Below are the code and all the weights of a small trained network. Each question names an input and a class and asks about switching units off, where a switched-off unit gives its printed mean instead of its output.

import numpy as np


def w(rows, s, z=0):
    codes = np.array(rows[::2]) - 128.0
    scale = np.full(codes.shape[1], s)
    scale[-1] = z or s
    return codes * scale


def norm(h):
    return h / np.sqrt((h * h).mean(-1, keepdims=True) + 1e-5)


def f(y):
    return np.maximum(y, 0)


def log_softmax(a):
    a = a - a.max(-1, keepdims=True)
    return a - np.log(np.exp(a).sum(-1, keepdims=True))


def net(x, mask):
    res = np.array(x, float).reshape(1, 8) / 4 @ E
    u = 0
    for l in range(3):
        y = f(norm(res) @ A[l][:, :-1].T + A[l][:, -1])
        res = res + np.where(mask[u : u + 14], y, B[l][:, -1]) @ B[l][:, :-1]
        u += 14
    return log_softmax(norm(res)[-1] @ U[:, :-1].T + U[:, -1])


A, B = {}, {}
E = w([
[126,129,127],'x0',
[59,152,97],'x1',
[129,129,127],'x2',
[128,128,128],'x3',
[190,152,8],'x4',
[152,200,152],'x5',
[129,128,126],'x6',
[129,127,128],'x7',
],0.016)
A[0] = w([
[212,95,97,90],'0.n1',
[86,50,111,2],'0.n2',
[135,181,142,50],'0.n3',
[187,97,171,95],'0.n4',
[117,85,186,164],'0.n5',
[164,115,95,60],'0.n6',
[102,7,75,19],'0.n7',
[114,248,155,108],'0.n8',
[56,172,77,98],'0.n9',
[89,40,110,112],'0.n10',
[149,193,179,126],'0.n11',
[25,156,108,130],'0.n12',
[94,48,117,186],'0.n13',
[133,192,191,92],'0.n14',
],0.017,0.0079)
B[0] = w([
[96,97,115,201],'0.n1',
[162,244,159,154],'0.n2',
[120,180,140,141],'0.n3',
[166,67,109,188],'0.n4',
[92,98,39,254],'0.n5',
[80,134,95,154],'0.n6',
[208,254,198,185],'0.n7',
[180,185,157,209],'0.n8',
[237,34,149,178],'0.n9',
[161,227,157,204],'0.n10',
[189,139,116,201],'0.n11',
[226,25,115,198],'0.n12',
[226,208,134,238],'0.n13',
[139,158,97,193],'0.n14',
],0.012,0.0077)
A[1] = w([
[196,158,120,132],'1.n1',
[79,126,200,105],'1.n2',
[113,139,204,63],'1.n3',
[129,143,131,46],'1.n4',
[152,166,61,254],'1.n5',
[58,118,102,160],'1.n6',
[130,166,143,71],'1.n7',
[97,135,202,157],'1.n8',
[113,162,123,45],'1.n9',
[126,109,250,196],'1.n10',
[158,103,166,59],'1.n11',
[100,79,115,108],'1.n12',
[64,112,199,120],'1.n13',
[86,78,109,148],'1.n14',
],0.019,0.005)
B[1] = w([
[95,59,177,248],'1.n1',
[88,191,41,134],'1.n2',
[145,157,80,141],'1.n3',
[107,141,140,128],'1.n4',
[2,107,177,235],'1.n5',
[144,92,184,129],'1.n6',
[103,145,147,143],'1.n7',
[134,174,40,143],'1.n8',
[147,96,127,129],'1.n9',
[94,126,15,178],'1.n10',
[202,61,89,153],'1.n11',
[176,168,167,131],'1.n12',
[64,135,21,133],'1.n13',
[163,127,174,132],'1.n14',
],0.0085,0.015)
A[2] = w([
[107,60,151,184],'2.n1',
[149,146,170,85],'2.n2',
[88,34,237,253],'2.n3',
[129,196,91,110],'2.n4',
[81,183,149,154],'2.n5',
[182,167,47,178],'2.n6',
[198,228,143,154],'2.n7',
[185,146,115,112],'2.n8',
[125,137,109,87],'2.n9',
[55,140,239,202],'2.n10',
[103,190,123,76],'2.n11',
[32,70,197,125],'2.n12',
[111,158,130,91],'2.n13',
[117,163,6,170],'2.n14',
],0.014,0.007)
B[2] = w([
[185,131,43,195],'2.n1',
[159,116,154,150],'2.n2',
[191,140,75,244],'2.n3',
[99,140,115,152],'2.n4',
[178,132,83,156],'2.n5',
[2,77,198,197],'2.n6',
[116,175,210,211],'2.n7',
[109,104,151,163],'2.n8',
[129,118,174,130],'2.n9',
[141,232,110,187],'2.n10',
[127,95,141,140],'2.n11',
[156,195,131,169],'2.n12',
[122,107,136,132],'2.n13',
[48,86,107,195],'2.n14',
],0.012,0.011)
U = w([
[129,105,113,253],'0',
[3,92,42,94],'1',
[114,150,233,59],'2',
[195,25,110,50],'3',
[141,124,103,170],'4',
[142,128,102,147],'5',
[152,120,108,115],'6',
],0.013,0.0071)

Each question gives the input, the list of numbers given to net, and the class t.
The units are the neurons (one row each of A and B). Each row of codes is followed by its name. A weight is (code - 128) times the scale printed after its matrix; where a second scale follows, it is the last column's (A, B and U).
mask holds one flag per neuron, layer by layer. A switched-off neuron (its flag False) gives its mean, the last column of its row in B, instead of its output. The means were averaged over made-up inputs and are rounded, as every weight is.
A unit's drop is (log p(t) with every unit on - log p(t) with that unit switched off) / (log p(t) with every unit on - log p(t) with every unit switched off).
The circuit of an input: a set's keep is (log p(t) with only the set's units on - log p(t) with every unit switched off) / (log p(t) with every unit on - log p(t) with every unit switched off). Starting from the 12 units with the biggest drops (on a tie, the unit counted first), units are removed one at a time, each time the one whose removal leaves the highest keep (on an exact tie, the one counted first), for as long as the keep stays at least 0.8.
units of the circuit, in order: the units of the circuit, biggest drop first
most important unit: the unit with the biggest drop
k most important neurons: the k neurons with the biggest drops, biggest first
top k neurons in layer l: the k neurons of layer l with the biggest drops, biggest first
drop of u: that unit's drop, to one decimal
input [-2,-4,2,-1,6,8,-8,8], class 2: most important unit => 0.n5
input [5,8,2,6,3,-4,-4,-5], class 3: units of the circuit, in order => [0.n9 0.n12]
input [7,-4,5,-3,-6,-8,2,-1], class 2: 4 most important neurons => [0.n13 0.n10 1.n5 1.n10]
input [5,6,6,5,1,7,1,7], class 2: units of the circuit, in order => [2.n7 0.n5]
input [-6,7,-3,-7,-2,-7,7,0], class 2: 4 most important neurons => [0.n7 0.n10 0.n13 0.n2]
input [0,8,-2,1,-7,-3,-3,-6], class 3: 4 most important neurons => [0.n12 0.n9 0.n5 0.n13]
input [4,7,2,6,-5,3,-5,-4], class 3: units of the circuit, in order => [0.n12 1.n5]
input [-6,8,-2,-2,6,-1,4,5], class 3: top 2 neurons in layer 0 => [0.n9 0.n12]
input [-6,2,0,-7,-7,-8,6,4], class 2: 4 most important neurons => [0.n13 0.n10 0.n7 0.n2]
input [-2,0,1,-4,-6,-4,-4,-1], class 1: 2 most important neurons => [1.n10 0.n11]
input [-5,7,6,2,4,0,-4,-6], class 3: 2 most important neurons => [0.n9 0.n12]
input [-4,0,-2,-5,5,8,-5,-5], class 2: 2 most important neurons => [0.n8 0.n5]
input [-5,8,-4,-5,2,-1,-1,5], class 3: top 2 neurons in layer 0 => [0.n9 0.n12]
input [7,0,-3,-2,7,-8,1,7], class 2: most important neuron => [0.n7]
input [6,-4,6,-2,-7,-1,1,-6], class 1: drop of 1.n4 => 0.0
input [-6,-8,1,-6,-5,3,-2,-4], class 3: drop of 2.n10 => 0.1
input [-7,2,-3,-4,-5,-2,3,6], class 4: drop of 0.n10 => 0.1
